Below are the code and all the weights of a small trained network. Each question names an input and a class and asks about switching units off, where a switched-off unit gives its printed mean instead of its output.

import numpy as np


def w(rows, s, z=0):
    codes = np.array(rows[::2]) - 128.0
    scale = np.full(codes.shape[1], s)
    scale[-1] = z or s
    return codes * scale


def f(y):
    return np.maximum(y, 0)


def log_softmax(a):
    a = a - a.max(-1, keepdims=True)
    return a - np.log(np.exp(a).sum(-1, keepdims=True))


def net(x, mask):
    res = np.array(x, float).reshape(1, 4) / 4 @ E
    y = f(res @ A[0][:, :-1].T + A[0][:, -1])
    res = res + np.where(mask, y, B[0][:, -1]) @ B[0][:, :-1]
    return log_softmax(res[-1] @ U[:, :-1].T + U[:, -1])


A, B = {}, {}
E = w([
[173,88,211,223,53,190,48],'x0',
[151,143,136,126,123,126,144],'x1',
[163,93,194,204,183,14,82],'x2',
[62,250,131,217,170,170,169],'x3',
],0.014)
A[0] = w([
[123,82,144,117,10,226,122,177],'n1',
[112,126,68,151,210,55,171,216],'n2',
[114,208,166,197,128,196,76,21],'n3',
[113,116,154,71,113,135,127,87],'n4',
[150,106,83,52,173,87,155,135],'n5',
[45,222,76,72,152,171,162,178],'n6',
[154,75,110,84,96,158,119,114],'n7',
[168,72,179,167,134,95,39,181],'n8',
[148,81,106,54,207,104,172,255],'n9',
[89,154,177,168,181,71,157,80],'n10',
],0.013,0.0046)
B[0] = w([
[154,128,28,2,49,163,146,223],'n1',
[65,166,188,234,174,47,200,212],'n2',
[41,237,187,4,159,106,20,193],'n3',
[65,139,170,83,153,202,95,155],'n4',
[32,187,237,77,136,175,91,211],'n5',
[189,197,108,158,214,213,229,234],'n6',
[125,98,58,91,23,104,95,188],'n7',
[237,112,133,124,162,97,45,251],'n8',
[58,172,207,46,183,153,52,222],'n9',
[102,177,140,223,74,48,181,184],'n10',
],0.0094,0.024)
U = w([
[67,191,126,95,129,196,113,243],'0',
[119,166,200,130,176,30,72,196],'1',
[161,186,90,183,197,162,197,90],'2',
[100,165,144,233,130,39,201,2],'3',
[184,95,51,111,47,132,139,72],'4',
[250,25,144,186,120,108,67,155],'5',
],0.013,0.0062)

Each question gives the input, the list of numbers given to net, and the class t.
The units are the neurons (one row each of A and B). Each row of codes is followed by its name. A weight is (code - 128) times the scale printed after its matrix; where a second scale follows, it is the last column's (A, B and U).
mask holds one flag per neuron, in row order. A switched-off neuron (its flag False) gives its mean, the last column of its row in B, instead of its output. The means were averaged over made-up inputs and are rounded, as every weight is.
A unit's drop is (log p(t) with every unit on - log p(t) with that unit switched off) / (log p(t) with every unit on - log p(t) with every unit switched off).
The circuit of an input: a set's keep is (log p(t) with only the set's units on - log p(t) with every unit switched off) / (log p(t) with every unit on - log p(t) with every unit switched off). Starting from all 10 units, units are removed one at a time, each time the one whose removal leaves the highest keep (on an exact tie, the one counted first), for as long as the keep stays at least 0.8.
units of the circuit, in order: the units of the circuit, biggest drop first
k most important neurons: the k neurons with the biggest drops, biggest first
drop when u is switched off: that unit's drop, to one decimal
input [-8,-4,5,2], class 3: units of the circuit, in order	(n2)
input [-6,1,0,-8], class 0: 2 most important neurons	(n8, n5)
input [8,3,0,-6], class 4: 2 most important neurons	(n1, n7)
input [0,2,1,4], class 3: units of the circuit, in order	(n9, n8, n1)
input [-5,-5,2,7], class 3: 2 most important neurons	(n2, n10)
input [-4,4,0,1], class 2: units of the circuit, in order	(n6, n3)
input [5,2,8,0], class 5: 4 most important neurons	(n8, n9, n5, n2)
input [1,-1,1,4], class 1: 2 most important neurons	(n3, n1)
input [7,5,2,-4], class 5: drop when n8 is switched off	0.5
input [8,-3,2,-4], class 5: drop when n8 is switched off	0.9
input [-1,1,1,3], class 3: drop when n6 is switched off	0.0
